Rows, each with its class
[  3   1   2   0  -5   8   4  -2  10   0   8  12  -6  -3   1  -8   0  -5
  11  11   5 -10  -1  15   0   9   8   2  -4   7  10   2  -5  -2   0 -25
 -32  21  11 -10   4  -3 -16  -1   6 -23  21  26  -2  -5   8  -6  -4 -15
  -2   3  -2   0  -3]
E
[ 12   0  -2   8   1  -7  -6 -50 -15   7   6   1  12  -7   2   8  -2  11
 -22   3   1 -36 -10   6   5   6  -2   3 -17  -4  16  -2  -9   4  -4  -2
 -47   3  15   3  -8 -10  -9   1 -19 -44  24 -27   3  -9  11   6   9 -14
   1   3   6   4 -10]
M
[  4  -5   7   1   7   0   3   4  -8   1  11  -9   6  -9  -2   6  -7   2
 -19  -2  -6 -10  -5  -7  39   5  -7  11 -13   3   3   3  -1  -5   5   2
 -27   1  -6   4   6  -8  -6   0   7 -11 -24 -10  -3  -9  -2   0  -6   2
   0  -1   0  -8  -6]
V
[  7   9   3  -3  -4  18   2   0 -30 -19   8   6   2  -8  -5   2  -4  12
   7  -3  -6 -26  -3   5   4  -1  -2   4   2  -7   0   2   8   3  11  -1
 -15  -5   7  -7   0  10  -1   6 -11 -28  15 -19  -3 -10   0  -8   4  -6
  -1  -2   4   0   0]
U
[ -4  -8   1   8  -2   2  -3  -5   0   0   1 -13   4  -2   5   4  -1   1
 -14   8  -3  -8  -1   8  -3   1  -2   4 -16   8  10  -2 -10 -17  -2  -1
   2   2  10   6  -2  -5  -5   4  -1  -9  10  -3   1  -3   9   1   2  -5
  -6   6   4 -12  -1]
M
[  5 -18  -1   7  28 -10  -3  -1   5   2  -9 -24  13 -11   1  -2  -5  15
 -38   5  12 -49   4 -24   2   6 -22 -11  -6 -30   3  -6  -6 -20   4  -7
  44   3  -3   3   2  -8   1 -16 -14 -28 -35  -3   0   1   5  -1   2  11
   3   1   6 -11   3]
H
[  3 -13   0 -13  -3  -2   8  -5   5   2  17  30  -1  -9  -4  -5   8   7
  -5  -3  21  -7 -14  13   2   4  -7  -2   4   3  -5   3  -1   9  -4  -5
 -39   8   5   0  -3   2  -3  -9  -8   5 -17  14  -7   1 -12   0 -11  -8
  -4   1  -5   5  -2]
H
[ -5   2   4   3  -5  -4  -7   0 -19  -5  -8  -2  -9  -2   0  -1  -4  17
 -10   3  15 -50   3   2   0  11  12   5   6  -5  10  -8  -5  20  -4  -1
  15   1   4   1   5   5  -7   1   5 -29  -6  35   0  -4   8   3  23  -1
   4   0   9   2  -2]
U
[  3  -7   2  11   4 -10  -5  -3 -47   2   9  -3   5 -11   2  22  -7  21
 -28   1  -8 -33 -11   1  11   0  -4   4  -3  -8   3   0   6  11  -1  -4
 -38   4  -2   0  -2 -10 -11  -7 -11 -24  -6 -40   6  -7  -6   3   9 -13
  -1  -4   9  -7  -3]
U
[  9  -2   5  18   1  -1  -8   0   6   1  -5 -19  13   5   4  17  -7  -2
 -15  -2 -12  -1  -6   9  -1   7 -10   0 -26 -17   0   1 -11 -23   6  -1
 -30   7   8   3  -3 -12  -4   4  -8 -14  14 -10  -1   2   1 -16  -8   2
  -3   4  -5  -1  -3]
V
[  8   3  -2  -1   4  -5   4   1 -12   1  -2  -4  14  -4  -1   5  -4 -11
 -20  -5  -5   6  -3  14   1   4 -15   1 -13  10  -1  -6  -2  -9   1   3
 -13   2   7  -2  -4  -9 -13  -4 -18  11   6  -3  -9  -4   4  -1   5   1
  -2   8   8   4  -6]
M
[  6   2   5 -13   5 -17  -9   1 -30  12  -9 -12  11   5   4  13   1  13
 -19 -11 -11 -13  26  -1   5  -2 -17   0   2 -38  -5  -4   4   4  15   1
 -17  11  -4   2  -3  -1  -9   7 -16 -28 -21 -33   8   4 -15 -20  -2   1
   4  -8   6   3  -6]
C
[ -2 -17  -2  -3   2  -5  10   4  -3   4  10   9  23  -9  -2  -4   3  15
 -31  -4  11 -15  -6 -10  -1   8 -17  -4  -2  -3  -1   1   3  -2  -8  -2
  12 -10   7  -1  -1   0  -4  -3 -17   6 -37 -15  -1  -3  -4  -1  31   2
   1  10   1   3   2]
H
[  4  -7   0   6  -6  -1  -5 -12 -10  -2  13   5  11 -12   5   4  -5   7
 -13  -2  -4 -29  -5   3   3  -2  -1   4 -11  -3   9   1   1 -13  -4   3
  -9   0  10  -7  -6 -21  -1  -4  -9 -52  52 -11   5 -10   8  -1  10 -14
  -3   3   1  -3  -4]
Y
[-12  -5  12  -1  -7 -16   9  -6  -7   7 -15  -8   4  -1   7  -8   4  19
   3  -7  13 -39   0  -8   0   7  -1  -4   9 -10  -3  -9   3  18   8   7
 -30  -6  -4  -1   0 -13  -4  -5  -3 -33 -19   8   0   0   2  -3  -7   4
  10  -1  -4  11  -1]
Q
[  7   0   7  -1  -2 -11   0  13  -1   1   0  -8  10  -4  -1   6  -2  10
  -6  -3   1  -8   1 -11   1  10  -3  -1  -5 -24 -17   1  15  -1   0   0
 -39  10  -6   7   1  -7  -3  -1 -10 -27 -37 -20   2   6  -9  -6 -20   2
   1   4   1   8  -7]
C
[  8   6   5  13  -5 -14  -5  -4 -37   8   4  52   3  -7   0  14  -1   8
   2  -6 -10 -24  10  21   7   0  -1  -3   2 -15   2   3  18  14  -4   4
 -52   5  -3   1  -2  -5  -6   7  -5 -36  34 -29  -9   2  -8  -8   4 -13
   8  -1  13  -2  -6]
U
[  2  -3   2   3  -5  -4   0   2 -10  -1   8   4  -4  -7 -26  22  -2  14
  -7   0   2 -19   3 -17   5  12  -7  -2   2 -14   7  -5   6  10   6   0
  -4   0  -1   8  -2   1  -9  -2  -8 -28 -23 -18  -1  -5 -17   2  -3   0
  -2  -6   3   3  -2]
U
[  6 -13   2   2  -6  -8   6   0  -3  -3   7   8   5   1  -4   8  -8  10
 -23   3   4  -1  -5  -2   1   1  -2  -4 -13   7   2  -3  15   1  -1  -1
 -32   6   5   7  -3   9  -4  -5   3   8 -34 -28   0   4   3  15  -4   1
  -5   9   6   3  -5]
E
[  3   2   2   8  -5   2   4   4 -11  -7  17  -4   0 -26  -3   7 -17  15
 -26  -1  17 -52  -3  -5   8   3   0   2   9  14  11   7  -1  -7   5  -1
  -5   8   3   8  16   1 -11  -6  -1 -18 -13  16   0 -15   5   0   9  -9
  -9  -6   6  -9  40]
Y
[-31  -9   2   1  14  -4   6  -4 -20 -14   5   6  12   4  -1   3 -14   2
 -17  -2  -2 -15  -5   6   4   2 -16  -5 -16   4   5  -1  -7   3  -6  -7
  11   1  14  -3  -2 -10  -1  -2 -18  -3  -6   6   3  -3   4  -4  13   0
  -2  -1   6  -3   1]
N
[ -2  -8  -5   4   6  -2  -2  -7   2  -2  -1  -5   4  -2   9   1   1   0
 -13  -2   7  -7   0   8  -2   3  -3   7  -3  13  11   4  -2  -6  -7  -3
   0   1   6  -2   7  -3  -6  -9   1   5   9  11  -2  -1  10  13  13  -3
   1   9  -4   9  -8]
M
[ 42  13   3   8 -13 -12   2   5  10   1   5 -38  13  -5   7  27 -17 -32
 -45   1 -34  48  -3  17   4   6  -3  -6 -14  20   2  -7  -3 -25  10   2
 -52   3   9  27   7  25  -3  -6  10  22 -52  -6  10 -13 -12   5  10  10
  -6  11  -2  -9  -6]
H
